Below are the code and all the weights of a small trained network. Each question names an input and a target symbol and asks about switching units off, where a switched-off unit gives its printed mean instead of its output.

import numpy as np


def w(rows, s, z=0):
    codes = np.array(rows[::2]) - 128.0
    scale = np.full(codes.shape[1], s)
    scale[-1] = z or s
    return codes * scale


def softmax(a):
    e = np.exp(a - a.max(-1, keepdims=True))
    return e / e.sum(-1, keepdims=True)


def log_softmax(a):
    a = a - a.max(-1, keepdims=True)
    return a - np.log(np.exp(a).sum(-1, keepdims=True))


def net(x, mask):
    ids = ['ζξπσφω'.index(c) for c in x.split()]
    T = len(ids)
    res = E[ids] + P[:T]
    u = 0
    for l in range(3):
        r = res
        for j in range(3):
            rows = slice(2 * j, 2 * j + 2)
            q, k, v = (r @ M[l][rows].T for M in (Q, K, V))
            z = softmax(np.where(np.tri(T) > 0, q @ k.T / 2**0.5, -1e9)) @ v
            o = O[l][rows]
            res = res + np.where(mask[u + j], z, o[:, -1]) @ o[:, :-1]
        u += 3
    return log_softmax(res[-1] @ U[:, :-1].T + U[:, -1])


Q, K, V, O = {}, {}, {}, {}
E = w([
[33,127,162,101,102],'ζ',
[153,113,157,190,120],'ξ',
[129,168,154,162,10],'π',
[117,227,173,102,153],'σ',
[127,77,200,90,97],'φ',
[168,131,71,82,61],'ω',
],0.011)
P = w([
[29,126,65,200,138],'0',
[41,138,99,193,110],'1',
[57,138,116,177,98],'2',
[76,127,122,163,101],'3',
[97,126,132,153,102],'4',
[116,117,134,137,103],'5',
[136,116,148,126,102],'6',
[153,108,151,109,100],'7',
[173,106,162,92,99],'8',
[195,101,164,81,104],'9',
[212,94,173,59,98],'10',
[234,96,186,57,105],'11',
[255,86,189,40,109],'12',
],0.0048)
Q[0] = w([
[170,172,45,126,254],'L0H1',
[148,100,91,162,63],'L0H1',
[125,183,132,121,165],'L0H2',
[93,104,128,132,129],'L0H2',
[97,88,102,73,134],'L0H3',
[88,50,59,106,185],'L0H3',
],0.036)
K[0] = w([
[4,119,76,151,141],'L0H1',
[171,58,93,129,101],'L0H1',
[108,190,151,151,168],'L0H2',
[85,110,116,135,126],'L0H2',
[83,130,105,197,83],'L0H3',
[32,126,95,176,140],'L0H3',
],0.03)
V[0] = w([
[57,196,173,149,179],'L0H1',
[213,61,162,207,68],'L0H1',
[95,9,111,137,72],'L0H2',
[120,101,118,142,113],'L0H2',
[100,126,65,168,128],'L0H3',
[127,215,142,144,178],'L0H3',
],0.013)
O[0] = w([
[21,29,64,157,146,3],'L0H1',
[232,111,254,227,114,236],'L0H1',
[213,185,197,25,185,229],'L0H2',
[164,151,141,107,132,149],'L0H2',
[112,200,222,94,182,118],'L0H3',
[156,152,49,34,184,47],'L0H3',
],0.0062,0.0039)
Q[1] = w([
[167,197,252,116,89],'L1H1',
[85,148,86,89,92],'L1H1',
[88,130,141,85,112],'L1H2',
[117,146,149,157,74],'L1H2',
[148,186,148,121,76],'L1H3',
[136,120,213,155,91],'L1H3',
],0.027)
K[1] = w([
[249,145,141,140,83],'L1H1',
[112,178,72,216,98],'L1H1',
[171,98,103,51,84],'L1H2',
[162,115,193,73,138],'L1H2',
[210,139,141,67,167],'L1H3',
[162,95,180,108,65],'L1H3',
],0.019)
V[1] = w([
[137,247,68,115,59],'L1H1',
[237,108,47,170,254],'L1H1',
[160,141,188,106,218],'L1H2',
[83,160,88,106,139],'L1H2',
[119,210,88,229,27],'L1H3',
[183,89,100,217,209],'L1H3',
],0.0087)
O[1] = w([
[112,235,160,175,43,250],'L1H1',
[166,206,163,58,253,9],'L1H1',
[116,97,92,162,60,233],'L1H2',
[138,122,119,125,204,2],'L1H2',
[158,210,125,120,249,172],'L1H3',
[85,151,197,60,124,16],'L1H3',
],0.0062,0.005)
Q[2] = w([
[135,106,144,160,220],'L2H1',
[100,124,186,229,10],'L2H1',
[117,96,162,135,183],'L2H2',
[122,182,51,48,65],'L2H2',
[153,69,157,99,144],'L2H3',
[85,109,251,164,117],'L2H3',
],0.022)
K[2] = w([
[136,110,156,202,152],'L2H1',
[252,100,191,140,92],'L2H1',
[82,125,160,163,165],'L2H2',
[153,161,24,70,93],'L2H2',
[147,95,86,91,159],'L2H3',
[246,113,141,137,101],'L2H3',
],0.021)
V[2] = w([
[60,213,237,155,165],'L2H1',
[77,6,218,48,133],'L2H1',
[102,137,70,216,124],'L2H2',
[101,73,244,166,162],'L2H2',
[77,75,195,131,146],'L2H3',
[196,79,123,224,181],'L2H3',
],0.012)
O[2] = w([
[2,176,215,120,110,138],'L2H1',
[143,29,236,139,93,12],'L2H1',
[202,107,79,158,190,133],'L2H2',
[71,220,198,195,162,114],'L2H2',
[148,65,198,169,116,84],'L2H3',
[142,80,104,212,236,149],'L2H3',
],0.0076,0.011)
U = w([
[133,229,91,162,21,71],'ζ',
[75,68,57,79,147,145],'ξ',
[128,193,126,213,226,51],'π',
[172,80,111,153,83,58],'σ',
[124,125,218,37,117,192],'φ',
[238,189,103,1,203,251],'ω',
],0.0035,0.0028)

Each question gives the input, a string of symbols that net reads in full, and the target symbol t.
The units are the heads (2 rows each of Q, K, V and O). Each row of codes is followed by its name. A weight is (code - 128) times the scale printed after its matrix; where a second scale follows, it is the last column's (O and U).
mask holds one flag per head, layer by layer. A switched-off head (its flag False) gives its mean, the last column of its rows in O, instead of its output. The means were averaged over made-up inputs and are rounded, as every weight is.
A unit's drop is (log p(t) with every unit on - log p(t) with that unit switched off) / (log p(t) with every unit on - log p(t) with every unit switched off).
The circuit of an input: a set's keep is (log p(t) with only the set's units on - log p(t) with every unit switched off) / (log p(t) with every unit on - log p(t) with every unit switched off). Starting from all 9 units, units are removed one at a time, each time the one whose removal leaves the highest keep (on an exact tie, the one counted first), for as long as the keep stays at least 0.8.
circuit, biggest first: the units of the circuit, biggest drop first
unit that matters most: the unit with the biggest drop
which heads matter: for each layer, one digit per head in row order, 1 if its drop is at least 0.15 and else 0, layers parted by /
drop of u: that unit's drop, to one decimal
input ξ ζ ζ, target φ: circuit, biggest first	L1H3, L2H1, L1H1, L0H1
input ζ ζ σ ω ζ ζ ω ω π π φ, target σ: circuit, biggest first	L2H1, L1H3
input ω φ ω π φ ξ ζ π φ ζ, target σ: circuit, biggest first	L2H1, L1H1, L1H3
input ζ ζ ζ ζ σ ω π σ φ π, target σ: which heads matter	001 / 101 / 100
input σ π ζ ζ ω ζ π σ ξ, target ω: circuit, biggest first	L0H3, L1H1, L0H1
input ω ζ ζ φ σ ω σ, target ξ: circuit, biggest first	L0H1, L2H2
input φ ω ζ, target ω: unit that matters most	L0H1
input ξ ω ζ ζ π, target π: circuit, biggest first	L0H1, L1H3, L2H2, L1H2
input ξ φ π ω ω σ ζ σ ω π ξ ζ, target π: circuit, biggest first	L0H1, L2H3, L2H2
input ζ φ ω ξ ω ξ ω φ φ, target φ: circuit, biggest first	L2H1, L0H1, L1H3
input ω σ π ω ω φ φ ω ω ξ ξ, target π: which heads matter	101 / 000 / 011
input π ξ ζ ζ ζ σ σ ζ ζ ξ ξ ξ φ, target φ: circuit, biggest first	L1H3, L0H1, L2H1
input φ ζ ξ ω ζ ζ ξ, target φ: circuit, biggest first	L1H3, L2H1, L0H1
input ω ω ω ω π π π, target π: circuit, biggest first	L0H1, L1H3, L0H3, L2H2
input ω φ ζ ζ ω σ σ π ζ ω σ ξ σ, target ξ: circuit, biggest first	L0H1, L0H2
input ζ ξ ζ σ ω σ ζ ζ ζ π ζ, target π: which heads matter	100 / 001 / 011
input φ ω φ σ ζ π π ω σ ζ ζ ξ, target φ: circuit, biggest first	L1H3, L0H1, L2H1
input ω φ φ ζ φ φ ω σ ζ, target ξ: circuit, biggest first	L0H1
input ξ σ σ π, target ω: circuit, biggest first	L0H3, L2H2
input ζ ζ φ φ σ ζ ζ ξ ζ φ σ, target σ: unit that matters most	L2H1
input π ξ ξ π ξ, target π: which heads matter	100 / 000 / 011
input ξ ξ φ ζ ζ, target φ: drop of L2H1	0.5
input ζ π σ ξ ω ξ ξ σ σ π, target ω: drop of L2H1	0.1
input ω ζ ξ ω ζ, target ω: drop of L2H2	0.4
input ω σ ω ξ ξ φ ξ, target σ: drop of L1H1	0.6
